Below are the code and all the weights of a small trained network. Each question names an input and a target symbol and asks about switching units off, where a switched-off unit gives its printed mean instead of its output.

import numpy as np


def w(rows, s, z=0):
    codes = np.array(rows[::2]) - 128.0
    scale = np.full(codes.shape[1], s)
    scale[-1] = z or s
    return codes * scale


def f(y):
    return np.maximum(y, 0)


def softmax(a):
    e = np.exp(a - a.max(-1, keepdims=True))
    return e / e.sum(-1, keepdims=True)


def log_softmax(a):
    a = a - a.max(-1, keepdims=True)
    return a - np.log(np.exp(a).sum(-1, keepdims=True))


def net(x, mask):
    ids = ['ΓΘΞΣαβημπφψ'.index(c) for c in x.split()]
    T = len(ids)
    res = E[ids] + P[:T]
    u = 0
    for l in range(3):
        q, k, v = (res @ M[l].T for M in (Q, K, V))
        z = softmax(np.where(np.tri(T) > 0, q @ k.T / 4**0.5, -1e9)) @ v
        res = res + np.where(mask[u], z, O[l][:, -1]) @ O[l][:, :-1]
        u += 1
        y = f(res @ A[l][:, :-1].T + A[l][:, -1])
        res = res + np.where(mask[u : u + 8], y, B[l][:, -1]) @ B[l][:, :-1]
        u += 8
    return log_softmax(res[-1] @ U[:, :-1].T + U[:, -1])


Q, K, V, O, A, B = {}, {}, {}, {}, {}, {}
E = w([
[108,187,59,223,71,151,111],'Γ',
[146,213,172,168,102,77,120],'Θ',
[152,109,157,167,72,185,89],'Ξ',
[40,41,73,88,85,191,163],'Σ',
[53,173,22,141,145,115,206],'α',
[151,202,169,62,155,63,207],'β',
[160,89,127,13,174,159,134],'η',
[165,158,70,121,167,172,222],'μ',
[59,91,84,121,175,126,46],'π',
[76,149,155,98,210,3,133],'φ',
[204,100,131,157,207,128,128],'ψ',
],0.014)
P = w([
[131,87,101,115,63,61,138],'0',
[127,139,90,90,81,128,116],'1',
[122,178,84,70,109,171,107],'2',
[127,172,87,103,134,181,106],'3',
[117,150,102,124,168,173,119],'4',
[119,130,119,150,209,166,132],'5',
[120,102,126,180,225,150,142],'6',
[129,67,137,215,255,125,155],'7',
],0.0089)
Q[0] = w([
[129,182,87,65,195,143,100],'L0H0',
[164,68,158,99,23,26,64],'L0H0',
[100,79,103,135,185,156,96],'L0H0',
[171,1,179,13,60,107,97],'L0H0',
],0.0043)
K[0] = w([
[129,169,145,3,170,156,99],'L0H0',
[172,76,111,150,32,67,202],'L0H0',
[73,187,194,109,128,136,127],'L0H0',
[90,67,81,129,32,109,184],'L0H0',
],0.0051)
V[0] = w([
[123,135,138,165,184,74,88],'L0H0',
[179,14,92,220,182,42,130],'L0H0',
[174,43,87,101,159,41,117],'L0H0',
[123,252,172,142,113,223,46],'L0H0',
],0.0041)
O[0] = w([
[157,151,57,115,73,114,121,55],'L0H0',
[121,216,74,76,92,223,113,1],'L0H0',
[135,222,98,1,57,197,87,180],'L0H0',
[153,50,103,198,161,56,182,205],'L0H0',
],0.0056,0.0004)
A[0] = w([
[91,186,219,193,127,198,64,176],'L0N0',
[238,151,21,149,138,134,147,78],'L0N1',
[123,77,204,177,70,253,77,138],'L0N2',
[148,177,218,172,104,137,39,129],'L0N3',
[77,180,118,113,94,171,158,21],'L0N4',
[152,213,112,139,153,123,159,3],'L0N5',
[165,70,122,163,171,78,120,14],'L0N6',
[127,87,227,43,158,159,157,101],'L0N7',
],0.0066,0.0035)
B[0] = w([
[161,97,5,131,123,89,143,225],'L0N0',
[112,175,190,118,129,237,119,191],'L0N1',
[192,105,24,90,121,69,175,253],'L0N2',
[149,138,61,87,113,79,173,187],'L0N3',
[139,115,90,108,160,144,134,140],'L0N4',
[125,105,120,96,134,126,179,145],'L0N5',
[121,137,149,137,179,157,122,148],'L0N6',
[198,128,1,100,137,102,97,151],'L0N7',
],0.0072,0.004)
Q[1] = w([
[99,180,200,218,94,145,125],'L1H0',
[76,103,252,53,90,150,147],'L1H0',
[80,122,255,57,63,186,64],'L1H0',
[129,209,95,52,193,163,106],'L1H0',
],0.0097)
K[1] = w([
[206,84,122,121,34,70,97],'L1H0',
[120,217,121,111,13,112,104],'L1H0',
[163,227,153,105,2,148,109],'L1H0',
[121,181,156,138,179,157,8],'L1H0',
],0.0099)
V[1] = w([
[95,131,176,117,123,187,204],'L1H0',
[107,1,156,62,109,145,171],'L1H0',
[40,99,203,103,198,162,97],'L1H0',
[81,88,101,76,54,147,209],'L1H0',
],0.0052)
O[1] = w([
[125,160,207,161,97,211,106,6],'L1H0',
[151,127,125,133,166,191,198,97],'L1H0',
[78,189,95,3,85,214,142,126],'L1H0',
[98,54,186,188,138,160,221,119],'L1H0',
],0.0049,0.0016)
A[1] = w([
[117,170,98,214,88,178,86,3],'L1N0',
[94,65,190,108,162,138,140,178],'L1N1',
[63,105,225,191,2,87,24,11],'L1N2',
[165,132,109,109,116,109,127,73],'L1N3',
[163,150,151,77,142,155,180,93],'L1N4',
[211,244,170,158,132,84,234,50],'L1N5',
[150,160,72,184,96,154,139,118],'L1N6',
[52,166,126,146,138,111,139,109],'L1N7',
],0.007,0.0034)
B[1] = w([
[147,131,67,139,103,197,94,143],'L1N0',
[128,164,106,124,147,107,85,160],'L1N1',
[72,182,182,26,40,63,77,132],'L1N2',
[120,120,114,106,132,106,135,178],'L1N3',
[134,126,114,97,132,183,124,180],'L1N4',
[46,1,133,102,147,144,135,182],'L1N5',
[152,94,120,93,129,126,171,254],'L1N6',
[154,177,84,136,128,115,136,175],'L1N7',
],0.0093,0.0036)
Q[2] = w([
[130,191,118,2,101,158,111],'L2H0',
[118,197,168,118,77,113,57],'L2H0',
[161,95,82,88,202,141,99],'L2H0',
[91,122,55,87,133,117,113],'L2H0',
],0.015)
K[2] = w([
[137,167,204,159,82,127,65],'L2H0',
[163,151,161,127,26,118,143],'L2H0',
[133,138,127,190,249,121,113],'L2H0',
[141,141,176,112,230,123,102],'L2H0',
],0.017)
V[2] = w([
[157,118,95,250,139,169,48],'L2H0',
[121,76,123,117,141,223,163],'L2H0',
[3,63,65,109,110,121,65],'L2H0',
[75,188,101,205,108,116,229],'L2H0',
],0.0067)
O[2] = w([
[137,95,96,26,1,165,109,80],'L2H0',
[162,106,251,117,90,153,70,168],'L2H0',
[40,43,142,195,85,157,147,253],'L2H0',
[165,209,67,229,99,177,98,55],'L2H0',
],0.0075,0.0038)
A[2] = w([
[81,88,170,202,98,80,103,105],'L2N0',
[96,162,101,112,77,3,102,158],'L2N1',
[186,105,175,154,195,131,76,167],'L2N2',
[151,136,63,156,144,156,24,226],'L2N3',
[130,234,141,112,175,65,104,35],'L2N4',
[155,87,181,101,142,108,114,88],'L2N5',
[152,173,139,32,93,131,92,2],'L2N6',
[95,176,171,122,161,41,108,53],'L2N7',
],0.0073,0.0066)
B[2] = w([
[191,118,153,210,153,186,103,158],'L2N0',
[183,127,137,162,254,159,54,203],'L2N1',
[132,167,181,131,54,102,121,187],'L2N2',
[116,202,146,107,21,88,127,255],'L2N3',
[173,43,67,127,146,212,113,152],'L2N4',
[105,186,135,115,93,108,189,152],'L2N5',
[96,101,131,218,164,126,159,149],'L2N6',
[185,103,86,130,142,222,119,153],'L2N7',
],0.0072,0.0067)
U = w([
[52,131,130,136,99,100,41,150],'Γ',
[147,131,119,150,176,164,93,44],'Θ',
[191,85,106,155,88,93,154,130],'Ξ',
[162,111,149,151,127,254,172,58],'Σ',
[120,171,96,190,76,177,132,69],'α',
[103,120,184,190,155,67,145,134],'β',
[89,115,178,105,153,56,196,109],'η',
[150,169,208,141,100,149,135,255],'μ',
[56,59,108,123,96,164,123,130],'π',
[87,192,77,143,167,120,185,131],'φ',
[144,165,123,19,120,144,111,149],'ψ',
],0.0084,0.0054)

Each question gives the input, a string of symbols that net reads in full, and the target symbol t.
The units are the heads (4 rows each of Q, K, V and O) and the neurons (one row each of A and B). Each row of codes is followed by its name. A weight is (code - 128) times the scale printed after its matrix; where a second scale follows, it is the last column's (O, A, B and U).
mask holds one flag per unit, layer by layer, with each layer's heads first. A switched-off unit (its flag False) gives its mean, the last column of its rows in O or B, instead of its output. The means were averaged over made-up inputs and are rounded, as every weight is.
A unit's drop is (log p(t) with every unit on - log p(t) with that unit switched off) / (log p(t) with every unit on - log p(t) with every unit switched off).
The circuit of an input: a set's keep is (log p(t) with only the set's units on - log p(t) with every unit switched off) / (log p(t) with every unit on - log p(t) with every unit switched off). Starting from the 12 units with the biggest drops (on a tie, the unit counted first), units are removed one at a time, each time the one whose removal leaves the highest keep (on an exact tie, the one counted first), for as long as the keep stays at least 0.8.
units of the circuit, in order: the units of the circuit, biggest drop first
k most important neurons: the k neurons with the biggest drops, biggest first
top k neurons in layer l: the k neurons of layer l with the biggest drops, biggest first
drop of u: that unit's drop, to one decimal
input μ Ξ Θ, target β: most important neuron -> L1N5
input Ξ α Θ π Θ, target π: units of the circuit, in order -> L1N5, L2H0
input Ξ Ξ Γ π ψ Θ, target ψ: units of the circuit, in order -> L2H0, L0N0, L0N3
input α μ μ Ξ Γ, target μ: top 2 neurons in layer 0 -> L0N1, L0N5
input Ξ ψ π π, target ψ: units of the circuit, in order -> L2H0, L1H0
input Ξ η β, target η: units of the circuit, in order -> L1N5, L2H0
input Ξ ψ α, target ψ: units of the circuit, in order -> L2H0, L0N1
input Ξ β π Γ Ξ Σ, target Σ: units of the circuit, in order -> L1H0, L0H0, L2H0, L2N0
input Ξ ψ ψ φ μ, target ψ: top 4 neurons in layer 0 -> L0N1, L0N2, L0N0, L0N3
input Ξ Ξ Ξ Θ ψ η Ξ, target ψ: 2 most important neurons -> L0N2, L0N6
input Θ Ξ π μ φ Ξ Ξ, target φ: units of the circuit, in order -> L2H0, L0N2, L1H0, L0N0
input α π Ξ β, target η: units of the circuit, in order -> L0H0, L1N5
input φ Γ Ξ μ Ξ Θ Ξ α, target α: units of the circuit, in order -> L2H0, L2N3
input π Ξ ψ Ξ φ π, target φ: units of the circuit, in order -> L2H0, L1H0, L0H0
input Ξ Γ μ μ Ξ φ ψ π, target ψ: units of the circuit, in order -> L2H0, L1H0, L0N6
input Ξ α Σ μ ψ ψ, target ψ: units of the circuit, in order -> L2H0, L1H0
input Ξ Ξ α Θ Ξ Ξ μ Ξ, target μ: most important neuron -> L2N2
input φ Ξ Ξ Ξ, target Ξ: units of the circuit, in order -> L0H0, L1H0, L0N2, L0N0
input π β Ξ Ξ Θ α Γ, target α: units of the circuit, in order -> L2H0, L2N3
input Ξ φ φ Σ, target φ: units of the circuit, in order -> L2H0
input Ξ Ξ ψ ψ Ξ Ξ Σ, target Σ: 4 most important neurons -> L0N1, L2N0, L0N2, L2N3
input μ Ξ ψ π φ, target ψ: top 3 neurons in layer 0 -> L0N2, L0N0, L0N1
input ψ Ξ η Θ, target η: 2 most important neurons -> L1N5, L0N3
input π ψ π μ, target Σ: 2 most important neurons -> L0N1, L2N3
input Ξ Ξ Ξ α Γ, target α: 2 most important neurons -> L1N0, L2N3
input π Ξ Γ Ξ π Ξ φ φ, target φ: drop of L2H0 -> 0.8
input Ξ π π π φ ψ Γ, target ψ: drop of L2H0 -> 0.5
input μ π Γ, target π: drop of L2N3 -> -0.1
input Ξ Ξ Ξ α Ξ, target α: drop of L2N3 -> 0.2
input Ξ π ψ, target μ: most important neuron -> L0N1
